Below are the code and all the weights of a small trained network. Each question names an input and a target symbol and asks about switching units off, where a switched-off unit gives its printed mean instead of its output.

import numpy as np


def w(rows, s, z=0):
    codes = np.array(rows[::2]) - 128.0
    scale = np.full(codes.shape[1], s)
    scale[-1] = z or s
    return codes * scale


def norm(h):
    return h / np.sqrt((h * h).mean(-1, keepdims=True) + 1e-5)


def softmax(a):
    e = np.exp(a - a.max(-1, keepdims=True))
    return e / e.sum(-1, keepdims=True)


def log_softmax(a):
    a = a - a.max(-1, keepdims=True)
    return a - np.log(np.exp(a).sum(-1, keepdims=True))


def net(x, mask):
    ids = ['ΘΛβζητ'.index(c) for c in x.split()]
    T = len(ids)
    res = E[ids] + P[:T]
    u = 0
    for l in range(3):
        r = norm(res)
        for j in range(3):
            rows = slice(2 * j, 2 * j + 2)
            q, k, v = (r @ M[l][rows].T for M in (Q, K, V))
            z = softmax(np.where(np.tri(T) > 0, q @ k.T / 2**0.5, -1e9)) @ v
            o = O[l][rows]
            res = res + np.where(mask[u + j], z, o[:, -1]) @ o[:, :-1]
        u += 3
    return log_softmax(norm(res)[-1] @ U[:, :-1].T + U[:, -1])


Q, K, V, O = {}, {}, {}, {}
E = w([
[59,135,132,241],'Θ',
[90,133,145,184],'Λ',
[94,111,154,153],'β',
[190,3,167,171],'ζ',
[99,103,25,118],'η',
[17,59,135,82],'τ',
],0.0043)
P = w([
[172,124,200,83],'0',
[90,135,73,254],'1',
[116,69,29,226],'2',
[145,25,36,129],'3',
[104,105,48,198],'4',
[131,87,61,164],'5',
[117,99,71,181],'6',
[101,120,94,187],'7',
[135,112,117,169],'8',
[119,125,137,169],'9',
[124,117,148,159],'10',
[133,124,151,162],'11',
[148,139,155,175],'12',
],0.0046)
Q[0] = w([
[75,88,215,91],'L0H1',
[176,3,230,189],'L0H1',
[87,19,211,179],'L0H2',
[102,74,52,178],'L0H2',
[170,56,123,184],'L0H3',
[186,195,144,2],'L0H3',
],0.0098)
K[0] = w([
[74,155,82,147],'L0H1',
[30,8,10,68],'L0H1',
[77,56,231,130],'L0H2',
[80,39,83,118],'L0H2',
[66,119,136,177],'L0H3',
[211,225,52,120],'L0H3',
],0.011)
V[0] = w([
[57,10,94,129],'L0H1',
[91,135,144,82],'L0H1',
[21,107,141,98],'L0H2',
[207,158,120,131],'L0H2',
[193,195,147,255],'L0H3',
[26,73,166,134],'L0H3',
],0.0091)
O[0] = w([
[61,140,91,236,249],'L0H1',
[108,97,78,128,114],'L0H1',
[110,58,57,92,179],'L0H2',
[152,184,187,145,71],'L0H2',
[94,253,130,186,112],'L0H3',
[134,79,22,118,228],'L0H3',
],0.007,0.011)
Q[1] = w([
[68,48,75,120],'L1H1',
[104,77,80,50],'L1H1',
[120,82,143,75],'L1H2',
[162,90,49,172],'L1H2',
[113,252,43,142],'L1H3',
[79,84,8,199],'L1H3',
],0.016)
K[1] = w([
[67,108,129,69],'L1H1',
[7,88,66,126],'L1H1',
[90,159,107,162],'L1H2',
[169,213,138,102],'L1H2',
[92,71,216,202],'L1H3',
[156,165,242,76],'L1H3',
],0.017)
V[1] = w([
[105,71,137,177],'L1H1',
[2,153,169,124],'L1H1',
[70,87,145,144],'L1H2',
[167,179,117,82],'L1H2',
[105,151,78,178],'L1H3',
[48,111,137,113],'L1H3',
],0.012)
O[1] = w([
[95,182,35,188,255],'L1H1',
[187,16,14,106,114],'L1H1',
[254,196,64,159,132],'L1H2',
[70,77,163,98,99],'L1H2',
[210,223,74,88,109],'L1H3',
[202,84,85,153,102],'L1H3',
],0.0052,0.0058)
Q[2] = w([
[203,69,63,107],'L2H1',
[170,80,168,110],'L2H1',
[77,81,22,131],'L2H2',
[164,175,43,106],'L2H2',
[35,71,250,64],'L2H3',
[120,145,190,9],'L2H3',
],0.016)
K[2] = w([
[209,93,151,170],'L2H1',
[143,127,179,153],'L2H1',
[159,87,182,159],'L2H2',
[89,68,112,140],'L2H2',
[86,97,4,145],'L2H3',
[124,160,96,186],'L2H3',
],0.022)
V[2] = w([
[79,64,2,154],'L2H1',
[169,35,205,161],'L2H1',
[92,203,67,85],'L2H2',
[41,113,199,130],'L2H2',
[107,217,164,112],'L2H3',
[39,63,116,60],'L2H3',
],0.0099)
O[2] = w([
[191,222,203,71,255],'L2H1',
[64,206,68,206,102],'L2H1',
[183,4,125,108,103],'L2H2',
[166,172,113,38,154],'L2H2',
[125,174,35,92,104],'L2H3',
[254,93,173,99,148],'L2H3',
],0.0066,0.015)
U = w([
[115,72,2,135,250],'Θ',
[59,102,184,92,159],'Λ',
[195,230,148,103,194],'β',
[60,235,86,111,62],'ζ',
[82,178,156,249,148],'η',
[212,73,145,171,36],'τ',
],0.0064,0.0024)

Each question gives the input, a string of symbols that net reads in full, and the target symbol t.
The units are the heads (2 rows each of Q, K, V and O). Each row of codes is followed by its name. A weight is (code - 128) times the scale printed after its matrix; where a second scale follows, it is the last column's (O and U).
mask holds one flag per head, layer by layer. A switched-off head (its flag False) gives its mean, the last column of its rows in O, instead of its output. The means were averaged over made-up inputs and are rounded, as every weight is.
A unit's drop is (log p(t) with every unit on - log p(t) with that unit switched off) / (log p(t) with every unit on - log p(t) with every unit switched off).
The circuit of an input: a set's keep is (log p(t) with only the set's units on - log p(t) with every unit switched off) / (log p(t) with every unit on - log p(t) with every unit switched off). Starting from all 9 units, units are removed one at a time, each time the one whose removal leaves the highest keep (on an exact tie, the one counted first), for as long as the keep stays at least 0.8.
circuit, biggest first: the units of the circuit, biggest drop first
heads that matter: for each layer, one digit per head in row order, 1 if its drop is at least 0.15 and else 0, layers parted by /
drop of u: that unit's drop, to one decimal
input β Θ ζ Λ, target β: circuit, biggest first	(L0H1, L2H3, L1H1)
input τ τ ζ τ, target τ: heads that matter	001 / 000 / 001
input Λ β Θ Θ Λ β η τ τ η τ Θ, target Θ: circuit, biggest first	(L0H3)
input η Θ Λ τ Θ ζ Θ Θ Θ η, target η: circuit, biggest first	(L0H3, L1H2, L2H2)
input η τ β η ζ η ζ ζ Θ Θ β, target η: circuit, biggest first	(L1H2, L2H3, L2H2)
input τ β τ ζ τ ζ Θ, target τ: circuit, biggest first	(L2H3, L0H3)
input η τ ζ, target η: heads that matter	011 / 010 / 111
input Λ ζ ζ Λ τ η β Λ β, target Λ: heads that matter	111 / 011 / 001
input β τ ζ β ζ Λ ζ τ, target β: heads that matter	110 / 101 / 111
input β η ζ Θ, target β: circuit, biggest first	(L0H1, L1H1, L0H2, L2H3)
input Λ Θ β ζ, target Λ: heads that matter	111 / 010 / 000
input Θ ζ β η ζ Λ Λ τ η τ β β β, target Θ: circuit, biggest first	(L1H3, L2H2, L0H3, L2H3)
input η ζ β Λ, target η: heads that matter	001 / 010 / 000
input τ ζ ζ τ ζ Λ, target τ: circuit, biggest first	(L2H3)
input ζ Λ Θ β, target ζ: circuit, biggest first	(L0H2, L0H3, L2H3)
input β β τ β η Θ τ, target β: heads that matter	110 / 111 / 111
input ζ τ Λ τ η ζ, target ζ: circuit, biggest first	(L0H1, L0H2, L2H2, L1H3)
input η Λ τ Θ ζ β η β Λ β, target η: heads that matter	001 / 010 / 001
input β η ζ, target β: drop of L1H3	-0.1
input Θ ζ τ β η β Θ Θ η τ Λ, target Θ: drop of L1H3	0.3
input ζ β β Θ, target ζ: drop of L2H2	0.2
input Θ ζ Θ η Θ η Θ η η ζ τ Θ Λ, target Θ: circuit, biggest first	(L0H3)
